Each row is followed by its class.
-224; 493; 114; -230; -86; 129; 53; 242; -317; -164; 388; -115; -33; -105; 462; 66; 162; -116; 73; 294; 257; -52; 405; -158; 405; -32; 435; 208; -345; 350; -198; 16
reb
-463; 171; 266; -245; 25; 730; 668; -26; -67; 339; -116; 215; -301; 504; -98; -44; -134; 53; -518; 604; 252; -160; 50; -236; 52; 183; 250; -13; 158; 162; -130; 182
lona
-193; 426; 44; -53; -124; -54; -69; 274; -460; -147; 372; -208; -51; -121; 375; -24; 159; -117; 212; 286; 318; -74; 355; -169; 303; -140; 414; 179; -334; 275; -241; 69
belum
-197; 223; 552; 12; 60; 544; 623; 92; 17; 449; -97; 78; 88; 108; -8; -227; -150; -32; -461; 401; 223; -80; 221; -51; -28; 394; 899; 336; -24; 291; -222; 405
belum
-237; -353; 166; -189; -103; 346; 355; -121; 62; 537; -176; 105; -64; 81; -38; -221; -18; 237; -322; 270; -175; -85; -132; 57; 55; 404; 328; 207; -44; -149; -315; 247
reb
-349; -61; 81; -313; -13; 445; 560; -68; 64; 362; -46; 118; -66; 183; -40; -91; -84; 147; -468; 372; -19; -62; 80; -61; 82; 278; 229; 146; -7; 144; -220; 254
tukav
-97; -39; 43; -460; -9; 242; 328; 97; 92; -403; 339; 469; -267; 324; 227; 443; 109; -239; 284; 91; 259; -33; 342; -7; 146; -81; -176; -297; -230; 54; 463; -46
larib
-341; 213; 287; -241; 11; 821; 400; -41; -28; 387; -112; 166; -384; 373; 30; -88; -96; 93; -588; 650; 237; -225; 179; -292; 120; 303; 323; 80; 142; 136; -330; 341
nin
-307; -85; -3; -190; -15; 548; 482; -88; 146; 311; -35; 237; -132; 226; -33; -73; -14; 164; -597; 349; 26; 14; 154; -63; -7; 218; 201; 74; -15; -44; -208; 201
zoga
-110; -113; 119; 58; 21; -161; -372; 151; -283; -112; 104; 0; -138; 85; 382; -52; 113; -98; 580; -25; 372; -79; 357; 211; 443; -254; 192; 238; -215; 26; -239; 110
soz
-106; -183; 79; 63; -26; -197; -289; 147; -221; -224; 69; -88; -154; 73; 439; -80; 84; -37; 563; 32; 363; -42; 335; 294; 426; -207; 320; 244; -309; -35; -175; 159
loda
-329; 85; 408; -60; 29; 606; 639; 17; 25; 492; -116; 138; -13; 201; -85; -115; -186; -100; -513; 409; 184; 5; 89; -146; -149; 430; 668; 232; 37; 302; -140; 339
lona
-360; 153; 392; -298; -57; 754; 573; -29; 73; 386; -104; 203; -317; 413; -72; -94; -106; 165; -595; 669; 182; -225; 92; -223; 128; 301; 290; 14; 156; 59; -112; 310
tukav
-323; -239; 123; -164; -122; 375; 453; -90; 42; 368; -173; 121; -107; 131; -127; -233; -22; 219; -472; 265; -11; -43; 7; 56; 109; 356; 293; 186; -42; -134; -162; 269
soz
47; -193; 175; 269; -46; -429; -424; 220; -280; 27; 66; -172; -22; -129; 398; -183; 222; -5; 693; -143; 325; -124; 294; 293; 391; -200; 329; 251; -224; -136; -147; 196
gudat
-424; 142; 334; -411; 12; 865; 660; -19; 56; 255; -17; 411; -321; 558; -159; 121; -160; 52; -648; 541; 116; -199; 70; -335; 44; 163; 54; -181; 115; 152; -124; 150
nin
-87; -15; -103; -536; 5; 281; 188; 115; 34; -398; 451; 573; -362; 238; 300; 501; 136; -322; 113; 175; 260; 81; 435; -136; 248; -62; -256; -328; -316; 227; 362; -14
nin
-37; -70; 18; -628; -61; 229; 294; 116; 43; -390; 586; 638; -237; 289; 232; 557; 200; -383; 110; -2; 148; 74; 249; -195; 131; -133; -296; -500; -325; 109; 474; -156
nin
-373; 299; 189; -428; 37; 811; 530; -51; -60; 249; -125; 149; -390; 426; -8; 8; -172; 76; -624; 732; 226; -197; 82; -279; 24; 231; 222; -36; 49; 203; -267; 221
reb
-158; -177; -8; 7; 2; -180; -244; 118; -215; -147; 193; 42; -64; 122; 390; -48; 135; -87; 510; 34; 314; -3; 323; 236; 468; -151; 204; 219; -256; 18; -79; 93
soz
-64; 58; -81; -473; -17; 130; 284; 176; -29; -411; 406; 431; -263; 248; 358; 414; 167; -271; 267; 103; 285; 43; 309; -55; 222; -83; -182; -241; -335; 158; 458; -86
lona
-346; -207; 132; -214; -57; 434; 436; -95; 51; 366; -10; 131; -188; 118; -35; -115; -52; 81; -487; 267; -58; 51; 47; -132; 66; 379; 157; 64; -20; 95; -316; 239
zoga
-84; 274; 325; 39; -164; -246; -53; 281; -424; 100; 235; -351; 21; -234; 536; -224; 257; 101; 402; 160; 318; -179; 274; 34; 500; -120; 707; 320; -307; 68; -207; 219
loda
-84; -83; 9; -500; -48; 234; 207; 65; 78; -300; 315; 466; -275; 331; 310; 407; 159; -230; 217; 187; 331; 18; 212; -11; 255; -149; -133; -268; -364; 4; 527; -33
loda
-112; -46; -67; -530; -15; 202; 215; 98; 56; -258; 424; 457; -161; 145; 281; 412; 139; -300; 216; 201; 233; 35; 241; -59; 190; -25; -143; -194; -417; 153; 446; -83
belum
-83; -124; 158; 102; -45; -243; -301; 197; -250; -192; 151; -105; -97; 103; 458; -62; 116; -41; 612; 10; 291; -71; 251; 176; 428; -206; 215; 162; -279; 24; -89; 131
lona
-49; -156; 193; -407; -94; 120; 273; 138; 46; -247; 304; 503; -243; 258; 183; 307; 194; -160; 187; -35; 235; -15; 266; 55; 173; -132; -111; -285; -258; -85; 431; 6
soz
-435; 106; 366; -217; -89; 750; 589; -46; -2; 595; -153; 206; -206; 416; -218; -62; -114; 131; -534; 578; 266; -217; -62; -178; 11; 348; 293; 47; 102; -25; 23; 226
zoga
-168; -138; 110; -576; -14; 231; 347; 107; 30; -398; 296; 500; -374; 285; 114; 515; 70; -353; 197; -5; 228; 13; 268; -89; 126; -204; -337; -472; -175; 136; 331; -42
larib
-68; -51; 84; -478; -76; 288; 335; 126; 93; -389; 321; 521; -232; 356; 239; 413; 136; -217; 211; 115; 222; -39; 254; -28; 283; -130; -114; -291; -297; 35; 517; -100
nin
-358; -248; 120; -129; -62; 551; 433; -80; 184; 221; -156; 205; -302; 299; -168; -31; -80; 207; -498; 292; -47; -114; 50; -70; 24; 171; 28; -42; 22; -128; -230; 253
fuzin
-90; 292; 264; 126; -181; -304; -82; 314; -488; 178; 250; -324; 90; -236; 404; -219; 258; 88; 368; 194; 275; -171; 264; -40; 450; -164; 587; 241; -280; 93; -99; 230
gudat
-83; -61; 108; 113; 11; -174; -156; 168; -269; -229; 149; 18; -137; 215; 362; -12; 119; -132; 569; 38; 391; -21; 335; 202; 491; -222; 232; 77; -215; 42; 40; 111
zoga
-166; 416; 145; -150; -131; -56; 109; 272; -386; 5; 316; -184; 94; -171; 371; -79; 185; -17; 229; 226; 275; -110; 342; -59; 431; 10; 510; 281; -344; 260; -97; 11
gudat
-131; -83; 32; 24; 51; -185; -273; 196; -267; -201; 213; 48; -222; 67; 356; 14; 107; -140; 459; 18; 356; -52; 382; 160; 326; -176; 20; 106; -252; 52; -161; 137
belum
-77; -75; 202; 142; -32; -125; -305; 167; -224; -162; 71; 25; -83; 141; 350; -31; 142; -70; 592; 0; 431; -127; 330; 237; 485; -193; 237; 194; -143; -90; 61; 153
soz
-262; 477; 98; -14; -122; -51; 41; 266; -431; -53; 438; -235; -59; -112; 478; -19; 167; -56; 176; 271; 338; -57; 361; -204; 370; -198; 473; 222; -337; 291; -164; 95
loda
-157; 349; 218; 23; -181; -216; 36; 326; -406; 94; 260; -281; -1; -116; 432; -175; 217; 111; 309; 258; 288; -184; 337; 9; 419; -106; 627; 300; -266; 131; -142; 208
tukav
-302; 45; 494; 19; -36; 526; 530; 90; -40; 582; -257; 126; 86; 182; -78; -200; -159; 6; -351; 439; 261; -34; 169; 59; -7; 337; 876; 457; -16; 213; -162; 509
loda
-281; 217; 520; -6; 118; 605; 700; 0; -27; 382; -236; 16; -46; 196; -12; -133; -211; -59; -369; 461; 312; -113; 244; -101; -86; 393; 739; 212; 96; 296; -175; 358
fuzin
-432; 234; 238; -364; 42; 720; 591; -80; -6; 381; -33; 155; -272; 273; 2; -49; -150; 33; -572; 615; 156; -124; 102; -299; 52; 370; 217; 74; 76; 197; -194; 186
larib
-148; -222; 62; 131; 32; -211; -353; 169; -217; -194; 103; 0; -159; 119; 333; 27; 55; -105; 584; -122; 328; -10; 358; 253; 347; -316; 46; 132; -209; 29; -227; 101
zoga
-288; 181; 510; -138; 26; 583; 574; 92; -22; 488; -250; 118; 25; 87; -56; -117; -191; -3; -389; 405; 185; -110; 197; -26; -23; 431; 713; 346; 17; 265; -237; 348
fuzin
-79; -138; 77; -532; -47; 208; 244; 139; 151; -403; 414; 523; -221; 198; 266; 447; 153; -227; 153; 126; 181; 6; 260; -62; 268; -33; -200; -379; -368; 75; 442; -43
belum
-50; -144; -2; -12; 8; -292; -375; 165; -255; -75; 142; 31; -88; -33; 431; -4; 157; -163; 489; -12; 349; 87; 270; 185; 446; -321; 114; 188; -288; 61; -124; 125
loda
-80; -87; 91; -521; -74; 196; 297; 123; 105; -275; 342; 516; -227; 265; 263; 396; 133; -153; 179; 135; 180; -37; 268; 8; 238; -89; -117; -295; -267; -11; 506; -22
tukav
-291; 267; 502; -133; 27; 763; 551; 78; -26; 352; -156; 126; -14; 157; 25; -174; -201; -70; -557; 432; 188; -62; 345; -104; -47; 264; 852; 358; 26; 316; -391; 379
gudat
-295; 254; 472; -185; 63; 621; 553; 61; -72; 515; -135; 92; 67; -2; -21; -95; -181; -89; -426; 473; 280; -126; 224; -111; -114; 472; 736; 338; -48; 331; -221; 368
belum
-217; 406; 83; -62; -72; -159; -18; 275; -497; -141; 336; -292; -122; -107; 478; -36; 140; -31; 282; 279; 344; -159; 321; -173; 303; -219; 329; 73; -317; 236; -235; 86
belum
-284; 106; 494; 44; 37; 538; 580; 43; -93; 595; -196; -39; 15; 46; -73; -231; -176; 24; -429; 338; 218; -157; 219; -73; -138; 323; 871; 351; 33; 248; -423; 449
nin
-194; 227; 190; -121; -161; -38; -49; 231; -373; -91; 345; -28; -162; -70; 375; 56; 168; -142; 195; 156; 217; -18; 273; -181; 332; -176; 283; -7; -257; 125; -146; -3
fuzin
-382; 112; 488; -108; 61; 721; 635; 66; 33; 332; -130; 224; -42; 322; -101; -2; -268; -124; -495; 367; 236; -44; 208; -120; -211; 293; 582; 192; 23; 327; -191; 342
lona
-372; 380; 81; -328; 82; 783; 511; -67; -95; 285; 90; 231; -385; 432; -56; 59; -135; -18; -688; 667; 257; -153; 139; -449; -98; 157; 49; -154; 25; 187; -127; 128
gudat
-318; 240; 485; -35; 53; 610; 628; 80; -81; 403; -146; 132; -43; 218; -72; -86; -196; -43; -429; 364; 280; -77; 276; -70; -67; 319; 654; 236; 31; 280; -155; 387
zoga
12; 122; -15; -385; -70; 104; 190; 226; -49; -195; 461; 399; -155; 102; 415; 269; 262; -282; 112; 170; 250; 118; 345; -65; 226; -99; 188; -105; -352; 163; 363; 73
lona
-362; 117; 435; -112; 54; 648; 724; 32; 0; 619; -164; 162; 81; 184; -179; -137; -200; -4; -537; 353; 210; -111; 173; -16; -133; 306; 740; 302; 11; 241; -169; 360
gudat
-178; 361; 140; -101; -94; -151; 58; 255; -456; -44; 349; -186; -82; -102; 391; -2; 196; -78; 233; 176; 289; -77; 325; -137; 308; -160; 337; 68; -289; 219; -165; 70
fuzin
-364; 169; 483; -224; 1; 597; 639; 67; 5; 611; -111; 133; 129; 95; -66; -140; -189; -26; -517; 456; 120; -43; 176; -75; -17; 307; 773; 387; 21; 380; -271; 368
tukav
-106; -85; -25; 91; 24; -235; -279; 177; -248; -247; 50; -72; -178; 77; 384; -4; 117; -8; 550; -21; 343; -108; 374; 283; 418; -258; 161; 131; -224; -60; -128; 124
fuzin
-98; -167; -41; 158; 10; -240; -327; 139; -309; -192; 183; -37; -249; 26; 370; -28; 127; -93; 541; -31; 290; -45; 402; 131; 354; -239; 108; 127; -246; 12; -263; 97
nin
-319; 141; 533; -30; -30; 684; 620; 58; -5; 561; -246; 82; 140; 116; -136; -198; -166; 21; -431; 396; 184; -136; 207; -9; 27; 367; 882; 477; 36; 264; -247; 413
nin
-401; -260; 96; -269; 6; 639; 528; -128; 167; 164; 4; 353; -293; 347; -92; 10; -98; 72; -538; 192; -128; -13; 130; -146; -6; 163; -77; -71; 85; 4; -304; 124
gudat
-235; 429; 203; -78; -163; -113; 7; 271; -436; 171; 324; -254; 92; -151; 477; -128; 219; -50; 206; 303; 289; -71; 251; -134; 442; -100; 662; 284; -238; 223; -152; 134
larib
-247; 355; 80; -147; -153; -122; -9; 243; -492; -27; 451; -216; -92; -190; 436; -31; 196; -45; 180; 288; 276; -38; 346; -180; 353; -166; 381; 170; -405; 247; -208; 128
loda
-119; 307; 292; -12; -193; -203; -18; 269; -529; 177; 291; -205; 49; -235; 435; -221; 259; -15; 339; 209; 304; -101; 298; -55; 379; -59; 693; 318; -270; 97; -196; 107
soz
-357; 213; 352; -199; -11; 717; 587; -13; 3; 213; -80; 219; -358; 447; -63; -20; -105; 77; -603; 604; 225; -158; 122; -359; 145; 215; 99; -125; 144; 163; -88; 224
nin
-311; -201; 302; -164; -46; 473; 476; -59; 149; 572; -163; 111; -14; 157; -5; -126; -13; 236; -325; 305; -15; -180; -41; 18; 77; 443; 340; 226; 47; -41; -217; 282
reb
-148; 258; 322; -9; -224; -141; -9; 303; -301; 230; 207; -202; 231; -238; 351; -138; 266; 75; 264; 123; 258; -119; 191; 46; 520; -6; 673; 323; -297; 70; -57; 89
zoga
-226; 336; 233; -121; -172; -46; 146; 245; -414; -9; 389; -145; -105; -114; 357; 17; 195; -50; 210; 272; 358; -96; 316; -184; 284; -108; 447; 84; -361; 180; -87; 45
loda
-413; 154; 398; -292; -73; 683; 485; -3; 1; 536; -113; 202; -225; 404; -3; -130; -92; 136; -529; 660; 191; -190; 15; -199; 196; 288; 305; 137; 149; 70; -87; 301
tukav
-282; -262; 262; -141; -45; 445; 401; -59; 186; 516; -151; 169; -24; 101; -41; -98; -21; 244; -400; 280; -19; -135; 18; -69; 147; 385; 162; 132; 23; -15; -189; 304
nin
-284; 222; 457; -67; 63; 732; 657; 46; 16; 353; -135; 186; -2; 76; -107; -47; -201; -160; -493; 346; 241; -44; 344; -160; -177; 344; 672; 265; 57; 330; -220; 282
gudat
-422; 298; 179; -324; -6; 750; 569; -28; -75; 241; -5; 205; -324; 460; -41; -28; -116; 125; -603; 716; 158; -168; 63; -352; 38; 216; 105; -41; 67; 137; -136; 126
lona
-125; -155; -61; -446; -102; 170; 134; 106; 115; -233; 449; 561; -278; 172; 103; 501; 187; -205; 150; -12; 74; 13; 257; -88; 41; -142; -341; -357; -271; -71; 403; -74
larib
-210; -14; 14; -566; -34; 269; 301; 121; 8; -216; 384; 425; -224; 147; 255; 428; 79; -301; 180; 140; 208; 46; 239; -89; 162; -55; -113; -169; -338; 260; 355; -90
lona
